Below is a small trained network, with its code and all its weights. Each question gives an input and a class and asks what happens when units are switched off, that is, made to give their printed mean instead of their output.

import numpy as np


def w(rows, s, z=0):
    codes = np.array(rows[::2]) - 128.0
    scale = np.full(codes.shape[1], s)
    scale[-1] = z or s
    return codes * scale


def f(y):
    return np.maximum(y, 0)


def log_softmax(a):
    a = a - a.max(-1, keepdims=True)
    return a - np.log(np.exp(a).sum(-1, keepdims=True))


def net(x, mask):
    res = np.array(x, float).reshape(1, 3) / 4 @ E
    y = f(res @ A[0][:, :-1].T + A[0][:, -1])
    res = res + np.where(mask, y, B[0][:, -1]) @ B[0][:, :-1]
    return log_softmax(res[-1] @ U[:, :-1].T + U[:, -1])


A, B = {}, {}
E = w([
[97,108,104,139,146,139,87,99,119,113,248],'x0',
[146,123,202,139,80,56,87,162,170,131,151],'x1',
[140,111,209,131,138,100,120,29,124,154,84],'x2',
],0.015)
A[0] = w([
[138,131,147,125,138,136,130,111,131,136,132,104],'N1',
[115,137,134,145,111,141,129,110,136,130,158,214],'N2',
[113,146,86,120,100,111,126,206,102,128,150,112],'N3',
[125,128,127,133,111,108,119,207,146,123,151,109],'N4',
[119,118,121,155,145,122,123,83,129,136,247,86],'N5',
[155,121,213,139,116,65,107,199,148,128,164,126],'N6',
[136,125,72,108,171,190,149,81,104,135,94,124],'N7',
[125,132,184,100,90,55,130,177,130,136,168,96],'N8',
[137,122,148,103,125,126,141,201,153,118,2,111],'N9',
[141,142,125,145,103,130,139,195,123,152,4,82],'N10',
[121,141,209,136,83,86,124,190,161,124,145,98],'N11',
[142,121,160,133,125,119,86,140,138,131,145,115],'N12',
[116,118,94,132,128,146,126,164,131,138,141,186],'N13',
[141,127,128,134,123,120,130,146,127,127,90,250],'N14',
[120,143,26,119,137,200,147,53,129,132,78,87],'N15',
[123,125,195,114,146,110,124,1,131,141,115,117],'N16',
[137,137,92,130,135,142,141,175,98,118,135,88],'N17',
[136,139,123,109,115,151,101,82,126,126,240,78],'N18',
[149,109,86,131,136,148,146,203,158,122,140,84],'N19',
[125,139,176,112,122,100,114,183,118,151,155,111],'N20',
[143,120,121,129,127,153,115,92,148,141,193,134],'N21',
[135,128,130,120,132,129,135,168,126,144,133,222],'N22',
[125,126,126,106,127,108,124,103,126,124,194,166],'N23',
[115,128,121,124,117,146,152,121,113,110,109,119],'N24',
[138,129,106,129,132,128,143,220,127,138,114,91],'N25',
[138,138,106,110,138,153,114,209,161,140,149,96],'N26',
[151,129,180,138,121,113,126,32,132,130,100,74],'N27',
[138,131,80,151,126,155,143,90,131,135,130,106],'N28',
],0.014,0.013)
B[0] = w([
[114,127,123,134,113,132,127,140,127,116,112,140],'N1',
[115,140,139,43,141,107,114,67,119,109,132,200],'N2',
[129,138,143,134,59,135,131,122,110,139,114,212],'N3',
[121,128,131,179,84,148,131,134,136,133,112,197],'N4',
[109,129,140,131,167,77,144,203,126,137,122,222],'N5',
[152,118,96,161,178,150,129,80,133,144,117,241],'N6',
[141,107,107,154,174,152,119,79,131,126,112,220],'N7',
[132,102,95,156,161,165,126,122,134,125,117,207],'N8',
[93,124,139,111,175,88,140,206,113,123,138,228],'N9',
[100,125,132,143,169,83,149,227,118,131,121,216],'N10',
[146,110,102,172,177,152,129,100,122,127,123,216],'N11',
[134,112,118,135,141,146,135,123,122,125,119,171],'N12',
[139,137,146,118,92,110,119,95,150,136,130,208],'N13',
[124,167,143,4,157,94,105,36,139,112,180,222],'N14',
[155,102,97,193,182,163,122,107,135,137,123,226],'N15',
[120,144,143,138,14,137,124,126,136,129,118,248],'N16',
[121,117,139,170,91,150,127,142,134,129,113,177],'N17',
[118,138,126,129,164,104,151,209,119,127,124,211],'N18',
[111,122,136,141,70,143,130,134,127,118,96,195],'N19',
[140,109,127,147,147,144,119,114,119,128,119,179],'N20',
[118,139,129,103,151,112,139,158,132,120,141,189],'N21',
[135,145,138,64,112,127,108,75,130,121,154,205],'N22',
[103,136,143,92,158,107,129,143,116,123,138,202],'N23',
[133,125,116,141,143,125,132,121,122,138,140,152],'N24',
[110,141,134,152,72,142,131,142,129,133,128,187],'N25',
[114,128,136,146,69,138,128,142,137,124,129,198],'N26',
[105,135,131,169,44,159,133,162,128,125,124,211],'N27',
[141,115,116,139,149,137,130,112,121,133,122,162],'N28',
],0.029,0.017)
U = w([
[93,124,138,94,164,73,158,191,128,115,139,110],'0',
[127,65,80,157,167,181,112,73,158,136,117,140],'1',
[93,139,150,135,25,156,125,120,161,114,110,81],'2',
[116,152,146,8,136,102,90,53,165,96,174,253],'3',
[166,96,136,105,131,141,122,150,164,142,152,96],'4',
],0.014,0.0068)

Each question gives the input, the list of numbers given to net, and the class t.
The units are the neurons (one row each of A and B). Each row of codes is followed by its name. A weight is (code - 128) times the scale printed after its matrix; where a second scale follows, it is the last column's (A, B and U).
mask holds one flag per neuron, in row order. A switched-off neuron (its flag False) gives its mean, the last column of its row in B, instead of its output. The means were averaged over made-up inputs and are rounded, as every weight is.
A unit's drop is (log p(t) with every unit on - log p(t) with that unit switched off) / (log p(t) with every unit on - log p(t) with every unit switched off).
The circuit of an input: a set's keep is (log p(t) with only the set's units on - log p(t) with every unit switched off) / (log p(t) with every unit on - log p(t) with every unit switched off). Starting from the 12 units with the biggest drops (on a tie, the unit counted first), units are removed one at a time, each time the one whose removal leaves the highest keep (on an exact tie, the one counted first), for as long as the keep stays at least 0.8.
circuit, biggest first: the units of the circuit, biggest drop first
top k neurons: the k neurons with the biggest drops, biggest first
drop of u: that unit's drop, to one decimal
input [5,-7,8], class 2: circuit, biggest first : [N16]
input [5,4,-6], class 2: top 3 neurons : [N3, N9, N4]
input [-3,-3,4], class 2: top 3 neurons : [N16, N27, N5]
input [6,-5,-7], class 2: top 3 neurons : [N3, N9, N19]
input [8,-7,-3], class 0: top 2 neurons : [N5, N18]
input [-3,4,0], class 1: top 4 neurons : [N11, N6, N5, N8]
input [2,5,-5], class 1: top 2 neurons : [N16, N6]
input [-6,-5,1], class 0: top 2 neurons : [N10, N9]
input [-2,-5,-6], class 2: top 3 neurons : [N6, N19, N11]
input [-4,-5,-6], class 2: top 2 neurons : [N6, N25]
input [4,2,2], class 0: top 3 neurons : [N14, N5, N18]
input [4,7,-6], class 1: top 2 neurons : [N6, N11]
input [-6,4,5], class 0: top 2 neurons : [N9, N10]
input [-6,-3,2], class 0: top neuron : [N10]
input [-2,6,5], class 1: drop of N11 : 0.3
input [-8,-8,2], class 0: drop of N9 : 6.4
input [-3,6,5], class 1: drop of N11 : 0.5
